What each symbol does to the elements:
DS: +>MG, !>CG, @>HB, ~>ZH, %>RC, *>PJ
QZ: +>SG, !>-, @>-, ~>QT, %>DH, *>JD
TL: +>NQ, !>-, @>LD, ~>FC, %>LS, *>CZ
MM: +>ZJ, !>ZQ, @>JD, ~>HL, %>QG, *>PN
MB: +>LC, !>-, @>BP, ~>BD, %>NC, *>-
HZ: +>BH, !>DD, @>DG, ~>QG, %>PJ, *>QJ
TQ: +>GD, !>NQ, @>PG, ~>RN, %>NB, *>-
HC: +>PJ, !>NL, @>ZH, ~>PR, %>MM, *>SR
SM: +>QG, !>BL, @>NR, ~>-, %>PR, *>MC
SL: +>HB, !>-, @>-, ~>BG, %>QZ, *>ZH
PP: +>-, !>-, @>BR, ~>JZ, %>FF, *>FT
ZH: +>DS, !>FL, @>SL, ~>GN, %>JD, *>HC
JP: +>-, !>-, @>CJ, ~>BQ, %>PP, *>QS
NB: +>LG, !>ZR, @>RP, ~>TG, %>JL, *>-
PJ: +>TR, !>CJ, @>DS, ~>HC, %>ZJ, *>NS
LS: +>ZR, !>-, @>ZL, ~>RJ, %>BT, *>LH
BG: +>SL, !>-, @>-, ~>-, %>QT, *>GN
FC: +>TL, !>QS, @>NS, ~>PB, %>RJ, *>ZN
TN: +>QS, !>-, @>BQ, ~>RH, %>JT, *>BP
FZ: +>PN, !>TR, @>HL, ~>-, %>MC, *>DT
CG: +>-, !>-, @>-, ~>FL, %>TB, *>CJ
FD: +>JL, !>BT, @>CL, ~>-, %>RN, *>-
RJ: +>LS, !>FT, @>SZ, ~>PG, %>GS, *>GD
HM: +>ZZ, !>-, @>-, ~>HJ, %>FL, *>SB
RD: +>CQ, !>-, @>BL, ~>ZJ, %>BH, *>ZL
ZR: +>TM, !>-, @>HD, ~>LS, %>BP, *>FR
JZ: +>PP, !>-, @>ZQ, ~>TR, %>CQ, *>JT
GM: +>LJ, !>-, @>-, ~>DH, %>HB, *>DG
LD: +>JT, !>-, @>TR, ~>NS, %>ZL, *>TL
ZJ: +>RD, !>BR, @>RC, ~>MM, %>HZ, *>SZ
LH: +>FR, !>-, @>LS, ~>GD, %>BD, *>-
LJ: +>FL, !>-, @>-, ~>GM, %>TZ, *>ZB
RH: +>TN, !>-, @>BH, ~>QJ, %>LD, *>BT
JR: +>-, !>-, @>NJ, ~>NC, %>JQ, *>-
GN: +>ZH, !>LJ, @>BG, ~>-, %>DJ, *>PR
SR: +>NS, !>BQ, @>HC, ~>MR, %>PN, *>PB
SG: +>HJ, !>-, @>-, ~>QZ, %>GM, *>RC
MG: +>ZQ, !>-, @>TZ, ~>DS, %>BL, *>TR
TR: +>JZ, !>-, @>MG, ~>PJ, %>RD, *>LD
PN: +>SZ, !>JZ, @>MM, ~>FZ, %>CH, *>PG
LT: +>-, !>-, @>QS, ~>BP, %>NJ, *>LC
ZQ: +>BR, !>-, @>RQ, ~>MG, %>SB, *>JZ
ZB: +>NL, !>-, @>LJ, ~>DG, %>MG, *>BH
HJ: +>HM, !>-, @>-, ~>SG, %>LJ, *>BL
SB: +>DD, !>-, @>HM, ~>BL, %>NL, *>CQ
BL: +>SB, !>-, @>HJ, ~>RC, %>ZB, *>RD
DG: +>ZB, !>ZZ, @>GM, ~>GP, %>DS, *>HZ
CZ: +>NC, !>-, @>TL, ~>ZN, %>LH, *>-
GS: +>BT, !>NF, @>QJ, ~>RP, %>FC, *>LG
MC: +>CH, !>RD, @>SM, ~>-, %>MR, *>TT
TM: +>-, !>-, @>NF, ~>ZR, %>LT, *>JQ
TB: +>-, !>-, @>-, ~>RQ, %>ZZ, *>BR
HB: +>TZ, !>-, @>-, ~>SL, %>SG, *>DS
RN: +>TQ, !>TL, @>DT, ~>-, %>TG, *>-
NQ: +>NJ, !>-, @>JT, ~>TL, %>ZR, *>NC
PG: +>RJ, !>JT, @>PN, ~>DT, %>RP, *>TQ
QG: +>HZ, !>SB, @>GP, ~>SM, %>HC, *>CH
PR: +>HC, !>ZB, @>GN, ~>-, %>HL, *>MR
ZL: +>HD, !>-, @>RD, ~>SZ, %>RH, *>LS
CH: +>QJ, !>CQ, @>QG, ~>MC, %>SR, *>RP
BD: +>MB, !>-, @>BT, ~>LG, %>CZ, *>-
NC: +>JR, !>-, @>NQ, ~>CZ, %>FR, *>-
QT: +>QZ, !>-, @>-, ~>-, %>GQ, *>DJ
NF: +>-, !>-, @>FF, ~>HD, %>QS, *>TM
HD: +>NF, !>-, @>CQ, ~>ZL, %>TN, *>ZR
FR: +>JQ, !>-, @>ZR, ~>LH, %>MB, *>-
BT: +>BP, !>-, @>RH, ~>GS, %>TL, *>BD
NS: +>LD, !>JP, @>PJ, ~>SR, %>SZ, *>FC
DH: +>GM, !>-, @>-, ~>GQ, %>SL, *>GP
GP: +>DG, !>HM, @>DH, ~>NR, %>ZH, *>QG
SZ: +>ZL, !>PP, @>ZJ, ~>PN, %>QJ, *>RJ
RP: +>GS, !>HD, @>CH, ~>TT, %>PB, *>NB
CJ: +>-, !>-, @>CG, ~>NL, %>BR, *>JP
BH: +>BQ, !>-, @>ZB, ~>HZ, %>TR, *>RH
TZ: +>RQ, !>-, @>-, ~>HB, %>HJ, *>MG
BP: +>LT, !>-, @>TN, ~>BT, %>NQ, *>MB
JD: +>RC, !>RQ, @>QZ, ~>DJ, %>GP, *>MM
NL: +>CJ, !>-, @>FL, ~>ZB, %>ZQ, *>BQ
HL: +>MM, !>MG, @>DJ, ~>-, %>SM, *>FZ
RQ: +>TB, !>-, @>-, ~>TZ, %>HM, *>ZQ
PB: +>FC, !>TN, @>SR, ~>CL, %>PG, *>JL
DT: +>PG, !>LD, @>FZ, ~>-, %>TT, *>RN
BR: +>-, !>-, @>TB, ~>ZQ, %>DD, *>PP
MR: +>SR, !>BH, @>PR, ~>-, %>FZ, *>CL
NR: +>GP, !>HJ, @>GQ, ~>-, %>GN, *>SM
JL: +>ZN, !>BP, @>PB, ~>FD, %>TQ, *>-
LC: +>-, !>-, @>LT, ~>MB, %>JR, *>-
DD: +>-, !>-, @>ZZ, ~>SB, %>CJ, *>FF
JQ: +>-, !>-, @>TM, ~>FR, %>LC, *>-
ZZ: +>-, !>-, @>-, ~>HM, %>CG, *>DD
TG: +>NB, !>LS, @>TT, ~>-, %>FD, *>-
BQ: +>JP, !>-, @>NL, ~>BH, %>JZ, *>TN
LG: +>BD, !>TM, @>GS, ~>NB, %>ZN, *>-
GQ: +>DH, !>-, @>-, ~>-, %>BG, *>NR
DJ: +>JD, !>TZ, @>QT, ~>-, %>NR, *>HL
NJ: +>-, !>-, @>FT, ~>NQ, %>TM, *>JR
GD: +>LH, !>NJ, @>RJ, ~>TQ, %>LG, *>-
FT: +>-, !>-, @>PP, ~>JT, %>NF, *>NJ
TT: +>RP, !>ZL, @>MC, ~>-, %>CL, *>TG
JT: +>FT, !>-, @>JZ, ~>LD, %>HD, *>NQ
QJ: +>RH, !>FF, @>HZ, ~>CH, %>NS, *>GS
FF: +>-, !>-, @>DD, ~>CQ, %>JP, *>NF
CL: +>PB, !>RH, @>MR, ~>-, %>DT, *>FD
RC: +>BL, !>TB, @>SG, ~>JD, %>DG, *>ZJ
QS: +>-, !>-, @>JP, ~>TN, %>FT, *>LT
ZN: +>CZ, !>LT, @>FC, ~>JL, %>GD, *>-
CQ: +>FF, !>-, @>SB, ~>RD, %>BQ, *>HD
FL: +>CG, !>-, @>-, ~>LJ, %>RQ, *>NL

The rows follow the links: the fewer symbols apart two elements are, the more alike their rows tend to be.

Each row is also shifted at random along 7 hidden directions that mean nothing.

Some elements, each with a row of numbers:
NS: -68  -27  -46  +22   +6  +13  -10   -9  +30   -8   -4  -13   -9  +10  +17  +10   -7  +10  -30  -18   -8   +7   +5  -22  -10    0   +4   -5   -6   -2   +6  +13  -30  -28  +33  +22   +4   +2   -2  -15  -34  +40  -26  +23   +8  -19  -34  +10  -17  +12  +50  -30  +29  -27  +12  -49    0  -23  +57   +2  -50   +9
MM: +50  +20  -15   -1   +9   +8  +16  -32   -1   -5  -17   -6  -22  +15  -29  +24   -4  +12  -18   +3  -27  +16   -5   +1   +8  -22   +1  -51  -40   +9  -14  +33  -23   +1   -7   -3  +24   -2   -5  -23   -2  +16  -23  -50  +25   +1  -41   +7  -18  -23   -3   -6   -6  +14  -15   -6   -4   -8   +8   +4  -21  -28
ZR: -32   +8  +19  -25  +12  +17  -30   -9   -2   +1   -9    0   -6   -2  +15  +16  +28   -7  -16   +4  -28  +28  +21  +22  +24  -14  +32  -46  -20  -44   +6  +17  -24   -4  -11   +4  +45   -9  +14   -9   -3   -6  +24  -29   -9  -27  -15   +3   +8   -5  -15   -4   -5  +43  +31   -4   -9   +9  -42  +24   -4   -4
NR: -13  +12  -28  +17   -7  -23   +8   +6  -25  +10   -5   +1  +23   +1  +10   -9  -37  -23  +32  +18  -15   +1   -4   +2  -23  -15  -47  +10  +38  +48  -10  +29  -10  +10  -36  +48  -28  +32   -5  +18  +21  -35   +5  +14  +30  +48   +8   -5  +11  +13   -1  -17   -9  -39  +13   +2  +21   -1  +12  -24   +1   -1
QG:  -8   +2   -4  +26   +5  -28   +7   -3  -34  +41  +34  -12  -19  -29  +11  -19   -9  -19  +12   -4   +2  +74  +15  +19  +34  -12  -34   -9   -3   -9  +10   +8  -48  -22  -46  +29  +14  -18  +41  -29  -15   -6  +26   +2  +37  +26  +10  -29  -22  -16  +33  -19  -44  -13   +4  -13  +16  +39  +16  -10   +5   -6
BR: -84  -12   +3  +13   -7   -2   -8   -5  +15  -37   +7  -14   +8  +13   -7  -10   -6  +11   +2   +1  +33  -17   -8  -14  -26   +5   +9  +27  +19   +1   +3  -44  +26   -2  +45  -26  -19   +7   -9   +2   -2  +12   +7  +26  -56   -6  +25   +6   -2  +12   -2  +19  +16  -12   -1   +8  -19  -55   +7  -23  +17   -3
SG: -60  +40   +2  -27  +11   +9   -5  -23  -38   -4   -2  +42   +2   +7  -27  +16   +3  -19  +50  +37  +12  +26  +27  +41   -6  -28  -34   +3   +3  +42  -18  +19   +4  +36  -24   +1  +18  +29  -10  -26   +9  -16   -7  -23   +9  +26  +13   +9  -32  -12  -52  -13  +16  +34  -42  +30   -1  -23  +13  +13  +47  -24
PN:  +7   -2  -20   +3  -13  +16  +16   +4  -16   -3   -9  -16  -11  +36  -10  -24  -11   -9  -15  +27  -34   +2  -21  -19   +5  -27   +9  -58  -12  +11   -8  +39  -19  +26  -27   +3   +8   -9  -15   -2   +4  -17  +12  -48  +30   +1   +5   +0  +10  -15   -8  -21   +6  -15  +42   +3   -1   -8   -6   -1  -13  -35
GN: +47  -18  -16   -5  -12  +19  +23   -3  -14  +49   +4   +2   +1   +6   -6  -43   -2   -7  +15   +2  +52  +28  +43  -12  +10   -8  -31  +46   -7   +7   +1  +14  +20  +10   -9  +27   +7  -33  -14  -11  -12  +23  -14  +22  +13   +9  +57  -27  -14  -34  +18  -10  -10  -24  -26   +5  +18  +43  +40   -1   -1  -15
CL: +17  -23  -43  +19  -30  +17  +16   +7   +1   +1   +6   +1   +7  +28   -6  -11  -22   -8  +13  +17   -3  -14   -6  -30  -23  -23   -9   -9  +13   +2  +12   +4  +12  +10   +9  +21  -14   -3   -6  +21  -17   +4   +4   -2  +26   +7  +19   +4   +9  +20  +14  -26  +30  -20  +22  -20  +16  -25  +28   +4  -29  -12
RD: -43  +16  +21  -29   +2  +16   -4  -18  -23  +19  -10  -10  -17   -8   -5  -10  +34   -4  -18   +2  +31  +38  +16  +16  +45   +3   +3  +11  -50  -12  -18   +4   +4  +19  -17  -12  +35  -24   -8  -43   +7   +9   +5  -34   -7  -14  +13  -15   -7  -40  -23   +2  -20  +18  -27  +15  -15  +33  -17  +11  +23  -23
GP: +65   -1   -1  +30  -22  -28  +27  -13  -18  -25  +33  -17   +4  +10   +2  +15  -43  -12  +38  +18  +16  +47  -38   +4  -12  -23  -28   -3   +8   -2   +3  -37  -24  -23   -9  +41  -18  +13  +10  -13  -17   -9  +16  -12  +10  +37   -2  -15  -21  +13  +23   -4   -4   -8   +9   +0   -5  -43  +25  -31   -1  -20
RN: +102    -4   -16    -1    -5   +16   +17    -5    +6   -16   -18    -6    -9   +26   -13   +17    -3    +5   -15   +10   -45   -23   -16   -14   -15   -24   +21   -63   -20    -9    -9   +25   -12    +3   -19    -3    +4    -5    -5   +14    +2   -13   -15   -35   +34    -5   -31   +18    +5    +3    +2   -16   +13    +9   +25   -18    +1   -10   -11   +19   -37   -19
HD: -51  -17   +5  -14  +14   -6  -13  -27  +31  -24  -64  -64  -15  +10  +32   -7  +21  +24  -81  -31  -18  -47  -19  -31  +19  +51  +38  +11  -47    0  -37  +16  -18  -14   +5  -25   +4  -14  -30   -6   +8   +9  -33  -14  -25  -27  -63   +6  +26  -33  +12  +15  -27  -34   -4  -13  -26  +34  -47  +10  -39   -9
QS: -43   -2  +13  +14   +5  -30  -12  -21  +15  -49  +14  -21   -9  -18  +11  +34  -10  +23   -9  -26   -2  -20  -42   +8  -16  +21  +25   -4   -2  -22  +10  -59   -8  -42  +30  -20  -15  +12  +20   +0   -6   -3  +15   -2  -30  +10  -47  +14   -1  +30  +14  +13  -12   +9   -6  -17  -17  -47  -23  -11   -8  +12
DJ:  +6  -15  -13   +0  -37   +4  +19  -22  -42   -5  +10  -42  -22  +41   -6  -44  -14  -12   +2  +38  +27  +41  -14  -15   +8  -32   -9  -18  -24   +1  -10   +4  -15  +12  -26  +21  +11  -46   -7  -23  -14  -17  +17  -26  +25  +16  +37  -26  -13  -27  +17  -16   -6  -30  +23   +3  -13  -11  +17  -15   -6  -61
GQ: +20  +16  -10   +9  +20  -22   +1  -26  -22  +18   +2  +12  -28  -19  -22   +8  -20   -1  +17   -4   +4  +41  +12  +25   +3  -12  -32  -22   +7  +15   +5  +15  -36  -33  -35  +10  +14   -5  +27  -20   -8   -1  -21  +13  +31  +36  -29   -7  -46   +0  +27  -16  -32   +8  -25   -6  +16   +9  +25   -8   -1   -6
PR: +22  -44  -40  +37  -46  +10  +33    0   +9  -24    0  -46   -6  +43   -6  -45  -50   +6  -19  +19  +15  -20  -37  -57  -30  -19   -1   -3   +1  +20   -4   -2   +5   -1  +18   +8  -27  -26  -23   +4  -16  +10   -8   +1   +8   +4  +21  -10   +1   -7  +38  -13  +23  -60  +27  -13   -2  -35  +36  -25  -36  -31
TQ: +56   +4  -14   -6  -16  +25   -2  +11  -11  -11  -17   -7   +6  +33   +8   +8   -3  -25  +11  +40  -62   -2   -2  -11  -15  -31  +17  -70   +1   -9   +3  +43  -27  +16  -29  +25  +19   -1   -1  +20   +0  -29  +21  -45  +33   -5   -6   +9  +17   +6  -12  -20  +28   +7  +64   -9   -1  -15  -25  +25  -31  -24
JD: +72  +35   +4  -27  +38  +10   +1  -22   +3  +30  -52  +13   -6   +2   -8   +5  +13   +6  -18   -9  -43   +5  +41   +7  +12   -1  -16  -18  -18  +41  -24  +89  -25  +18  -43  +12  +21  +15  -33   -5  +37  +10  -53  -12  +22   -1  -39   -3   +5  -38  -14   +6  -33   +9  -20  +23   +9  +57   -5   +6   -7   -3
MR: -33  -19  -55   +6  -25  +10   -2  -32   +2   -3   -9  +15  +26  +15   +2  +36  -11   +1  +43  -11  +13  +10   +3  -11  -37   -6  -30  +65   -5  +11  -12   -5  +21  -12  +22  +69  -29  +34  -20   -4  -29  +14  -37  +14  +26  +29  -27   +6  -11  +28  +12  -47  +29  -32  -37  -43  +19  -42  +55  +16  -58   -7
GD:  -4   +7  -18  -34  -17  +22   -6   +7  -12   -1  -32  +20  +16  +11  +14  +28  +22  -20  +22  +26  -27  -25   -6   +1   -5   +4  +10   +9  -12   +0  -27  +18  +23  +24  -12  +22   -2  +10  -18  +15   +9  -26   -8  -27  +28   -2   -9  +22  +17   +7  -36  -23  +27   +8   -1  -11   +9  +13  -28  +37  -15   +1
ZJ: +14  +24   +6  -31   +2  +27   -9  -20  -26   +6   -2  +18  +21  +12    0  +23  +17  -31  +39  +25  -15  +66  +26  +27  +10  -36  -18   -9  -28   -9   -6  +31  -16  +31  -28  +61  +37  +33   -9  -27   -4    0  +19  -52  +16   +4   +3   -8   +3  -12  -39  -22   +6  +34   +8  +17  -11   -5   -8  +14  +10  -27
SR: +15  -17  -29   -2  -23  +27  +10   +5   -8  +52  +27  +17   -4   +1   +1  -22  +12  -11  +17   -4  +37  +45  +36  -10  +18  -11  -25  +35  -19  -23  +23  +10   +9   +3   +3  +39  +19  -22   +5  -17  -31  +35   -4  +14  +23   -6  +36  -20  -14  -17  +21  -26  +14   -6  -11  -24  +26  +25  +53  +11  -18   -5
RP:  -5   -9  -14  +17  -26  -17  +18  +40  -34  +45  +20  -12   -7  -23  +11  -42  -10  -19   -2  +11   +8  -14  -13   -5  +27  +11   -6  +10  +11   +7   +2  +11   +6   +9  -35   -3  -24  -30  +18  +24  +17  -32  +22   +7  +45  +24  +42  -16  +20   -4  +13  -16  -24  -40   +7   -9  +28  +64   -9   -6  +12   +6
JP: -22  +13  +32   -4  +41  -22  -33   +0  +11   +1   -7   +8  +25  -28  +33  +18   +8   -5  +19  -24  -24  +35  +32  +30   +8   +9  -10   -6  +24  -28  +24   +4  -34  -16  -14  +32  +19  +43  +24   +5   +8   -2  +30  +22  -39   +9  -19   -6  +21  +15   -6  +16  -41  +30  +31  +11   -3   +6  -37   -6  +12  +33
TN: +25    0  +34   +2  +21  -22   -9   +4   +1  +21  +21   -8   -2  -42  +22  +13  +14   +5   -7  -35   +2  +23   +0  +10  +36  +21  +10  +16   -7  -42  +16  -33  -17  -29   +1   +8   +7    0  +31   -8   -5   +8  +23   +5  -19   -2  -25  -13   +7   +5  +16  +22  -42  +16   -2   -5    0  +30  -27   -2  +11  +30
FL: -24   +5  +38  +10  +18  -33  -10  -14  -15   +2  +13  -21  -22  -19  +16  -11   -3   +2  -17  -17  +28  +35  +10  +25  +21  +20   -8   +6  +15   -9   +3  -17  -28  -38  -14  -22   +9  -23  +28  -23  -10   -2  +16  +22  -25   -4   -4  -19  -23  -15  +23  +23  -38   +4   -3  +20  -15  +21  -10  -24  +27   +6
RH: -31  +14  +11   +5  +15  -33   +4  +40  -17  +38  +23  +31   +7  -51   +3   +4   +7   -4   +2  -20   -8  -14   -5  +19  +29  +17   -9   +8  +11   -5   +7   -3   +5   +5  -18  -14  -15  +10  +31  +11  +27  -11  +17  +18  +14  +19   +9   -8  +15   +3  -19   +5  -34   -2  -28   +6  +23  +60  -17   -6  +36  +42
CJ: -41  +31  +24  -13  +44  -26   -8   +6   +7  +18   -9  +34   +5  -48  -24   +1  +20  +30   -4  -41  +17  -47   +9  +23  +12  +41   -7  +46  +16  +30  -12  -15  +35   +4   -3  -51  -22  +15   -1  +12  +43   +9  -22  +39  -25  +16   -4  +12  +10   -6  -31  +33  -48   +6  -86  +21  +16  +41  -23   -4  +49  +35
JQ: -23   -7  +19  -28   +4  +11  -34   +3   +7   +2  -40  -11  +27   +7  +53  +13  +34  -18    0   -3  -35   +4  +25   +9   +2  +10  +18   +6   -1  -28   -8  +23   -4   +0  -12  +41  +19  +16   -8  +20   +4  -23  +23   -4  -24  -12   -8   +8  +39   +7  -21   +0   +5  +14  +46   +1   +0  +23  -52  +25  -13   +7
PJ:  -3   +5  -14   +8  +20  +22   +1  +36  +13  +48  +24  +39   +6   -3  -10  -38   +3   -4   -9   +2   -1  +28  +61   +3   +8  -31  -25  -27  +21   +9  +25  +58    0  +36   -2    0  +29   -3   +0   -2   +4  +35   +7  +24   +9  -25  +50  -22   -5  -12   +2   -7   +4   +6  +26  +15  +19  +22  +41  -12  +24  +14
DG: +48  +45   +1  +19  +37  -41  +22  +11  +12  -18   +2  +45   +1  -30  -39  +43  -33  +27  +12  -10  -41  -38  -25  +25  -23   +1  -23  -31  +31  +54   -3   +9   -9   -2  -10  -28  -32  +59   +4  +15  +41   +6  -38   +3  +10  +34  -52  +26  -12  +18  -23  +21  -19  +19  -40  +19  +17  -17   +5  -21  +25  +33
PG: +90   +3   -9  -11   -1  +22  +14  -11   +5   +6  -14  -15  -22   +7   -6  +17  +12   +7  -28   +2  -38   +1   -7  -17  +22   -6  +26  -56  -39  -17   -7  +34  -21   +0  -18   -1  +29  -27   -2   -7   -1   +5  -13  -41  +34  -16  -34   +2   -2  -20  +11  -12   -7  +15  +16  -20   +1  +19  -19  +23  -39  -17
CG: -73   +0  +31   +7  +15  -29  -17  +14  -10  +12   +5  -16   -4   -9  +20  -47   +0   -9  -13   +8  +16   +3  +16  +16  +11  +14   -8   +1  +40  +18   +7   +4  -12   +1  -26  -36   -2  -15  +17   +9  +22  -30  +36  +32  -29   +4  +47  -17  +12   -8   -9  +25  -34   -9  +25  +32   -8  +25  -26  -30  +54   +6
ZZ: -41   +3  +25   -3  -24    0  -15  -33  -10  -69   +5  -16  +14  +39   -2  +20   -9   +2  +36  +35  +22  +13  -29  +10  -34  -18   +8   +9   +7   -2   -1  -60  +17   +8  +21   +5    0  +27  -12  -15  -16  -17  +24  -24  -48   +8   +8  +11   -3  +16  -32  +13  +34  +28  +12  +29  -39  -97  -20   -8  +24  -32
SZ: -98   +6  -39  -20  -28  +13   +6  -19  -20  -27  -20   +7  +19  +14   -9  +39   +6   -5  +19  +18   +4  -38  -34   -5  -18   +9   -7  +42  -30  +42  -41   -3  +37  +38   +1  +22  -29  +27  -41   +3  +13  -15  -30  -41  +27  +24  -27  +21  +11   -2  -46  -20  +28  -22  -50   -9   -1  -22  -10  +25   -7  -16

Start, symbols taken left to right, then the element you end at.
Answer with the element's name.
-15   +7  +22   -6  -20  +10   +0  -33  -21  -47  +12   -8  -14  +28  -24   +1   -8   -4  +13  +41  +36  +23  -19  +15   +1  -24   +1   -8  -10  +12  -15  -37  +10  +14   +6  -22  +10  -12   -9  -34  -10  -14  +16  -35  -24   -2  +17   +2  -28  -19  -27  +12  +24  +21   -9  +34  -40  -55   -2  -12  +36  -45
% * + @: FL
-54  +34  +34  -41  +23  +14  -14   +8  -20  +16   -8  +50  +30   -9  -18   +2  +36  -15  +38  +14  +15   -9  +41  +31   +6   -5  -25  +32   +4  +30  -15  +22  +49  +63  -13  -11  +13  +37  -25   -1  +44   -6   +8   -8  -19   +6  +41   +0  +15  -21  -76  +14   -7  +35  -43  +48    0  +19  -25  +10  +66   +5
+ * * * @: NF
 +4   +8  -13   +4  +12  -27   -3  +23   -8  +26  -10  +12   -9  -35  +18  +31    0   -4   -7  -15  -37  -26   -8   +6  +12  +23   +2  -13  +18   -3   -4  +11  -14  -23  -28   -4  -10   +3  +21  +22  +13  -17   -5   +5  +36   +9  -38  +15   +2  +18  +14  -10  -12   -7   -7  -29  +23  +49  -14  +19  -18  +34
~ @ * % ~ +: JL
+31  +12  +32  +21   +1  -34  +17  +28  -11  -18  +35   -4  +16  -11   -8  -13  -29   -5  +13   +9   +3  -17  -36   +9   -5   +7  -15  +11  +36  +23   +5  -29  +13  +15   -9  -19  -34  +19   +2  +12  +28  -22  +21   +3  -14  +21  +33  -14  +10   +8  -15  +34  -13  -10   -3  +41   -9   -3  -12  -39  +51  +10
~ @ * * *: QJ
-35  +11  +11  -29    0  +17  -18  -19   -8   +4  -11   -1  -12   -3  +11  +17  +34  -10  -14   -2  -11  +33   +8  +11  +30   +5  +18   -8  -44  -17  -13  +14  -13   +7  -13   +9  +31   -7   -8  -29   +1   +7   +4  -37   +2  -18  -21   -2   +2  -22  -19  -13   -4  +19   -4   -1  -11  +22  -30  +29  -10  -13
+ % @ %: JZ
-34  -15   +8   -1  +21   -2  -15  -18  +37  -12  -36  -29   -4    0  +24  -11    0  +24  -41  -31  +37  -20  +17  -18   -6  +41   +0  +53   +4  +22  -13   +0   -4  -28  +36  -27   -5   -9  -27  -19  -10  +21  -44  +44  -47  -29  -20   -8  -10  -16  +24  +23   -1  -29  -21  +11  -15  +15  +24  -11  -12   +7
% * + @: ZZ
 -8  -10  -13    0   +0  +15   +5   -3   +9  +34  +15  +12  -11   -2  -11  -32   +3   +4  -10  -13  +49  +26  +37    0  +15   +2  -28  +44   +1  +11   +6   +6  +10   +0  +15   -4  +11  -13  -13  -28  -12  +41  -23  +34   -9  -17  +29  -17  -26  -21  +23   -1   +2  -14  -27  +11   +6  +24  +58   -7   +6   +3
+ * ~ @: DS
-26  +52  +35  -33  +64   +1  -24   +3   -3  +19  -17  +57   -9  -14  -35   -7  +25  +11   -5  +18  -20   -8  +60  +40  +19  -17   -8  -58  +18  +36   +1  +61   +0  +42  -25  -58  +42  +17   -5   +3  +54   -1  -14   +3  -16   -9  +15  +17   -8  -26  -64  +27  -22  +63  -15  +57   +3  +28  -29   +4  +75  +10
% ~ ~ +: LJ
+21  -13  -27  +20  -18  +22  +24  +74  +18   +6  +22  +30  +18  +27  -23  -34  -20   -7  -13  +29  -20  -62   -5  -36  -24  -29  +14  -54  +41  +11  +31  +16  +40  +56  +27  -37  -20   +3   -9  +48  +21   -1  +23   +4  +20  -24  +63  +10  +28  +16  -15    0  +52  -14  +56   +9  +16  -19  +17  -10  +16  +13
* % ! @ ~ %: HD
-49   -6  +30   -7  +15  +11  -34   +0   +7  +17   -8   -6  +21   +7  +32  -39  +10   -8   +7   -3  +18  +17  +45  +10   -7   -1  -10  +26  +32   -2  +16  +13   -5   -3   +5  +14  +12   +6   -5    0   -5   +3  +15  +41  -47  -17  +42  -21  +14    0   -1  +20   -2    0  +40  +25   -9  +13   +1  -13  +23   +7
% % ~ + ~: FL
 -9   -3  -33  +22   +3  -38  +16  +12   -9  +27   -7  -14   -8  -27  +10   -2  -13   +0  -16   -9  -21  -24  -25  -15   +8  +22  -13  +15   +4  +26  -15  +16  -17  -11  -28   +9  -32   +5   +9  +12  +13  -12  -16  +10  +41  +30  -28   -1  +13   +1  +19  -14  -35  -49  -19  -26  +26  +50   +4  -10  -22  +15
@ ! @ *: SB
 -5  +31  +22  +16  +36  -25   -2   +8  -19  -10  +29  +42  +18  -23  -13  +22  -19  -16  +47  +12  -14  +31  +16  +53   -9  -19  -33  -18  +49  +19  +15   -6  -15    0  -24   +3   +1  +37  +25   -4  +17  -16  +20   +5   -2  +28   +4   +4  -29  +22  -21  +16   -6  +37   +4  +36   +2  -33   +3  -22  +53  +12
* @ ~ ~: DH
+11  +23   +6  -28  +10  +15   -3   +6  +10   -9  -23  +23   -9   -3  -23  +29  +33  +15  -23   -1  -47  -43   -8   +5  +12   +2  +36  -47  -20   +1  -13  +24  +18  +31   -3  -44  +19  +10  -12  +16  +23   +0  -11  -34  +14  -18  -33  +25  +12  -11  -44   +1  +11  +34  -14   +9    0   +7  -41  +30   +5   +6
+ % + ~: BP
-47  +19  -30  +30  +16  -37   +2  +15   -3   -7  +10  +12   -7  -34   +0  +29  -25   +3   -2  -13  -41  -16  -29  +15   -4   +5  -10  -32  +17  +14   -1   +8  -28  -20  -16   -1  -22  +29  +26  +16  +10  -11   +2   -2  +39  +30  -57  +14   -7  +23  +10  -15  -15  -12   -7  -21  +22   -5    0  -12   -5  +28
+ + % ~ * %: LS
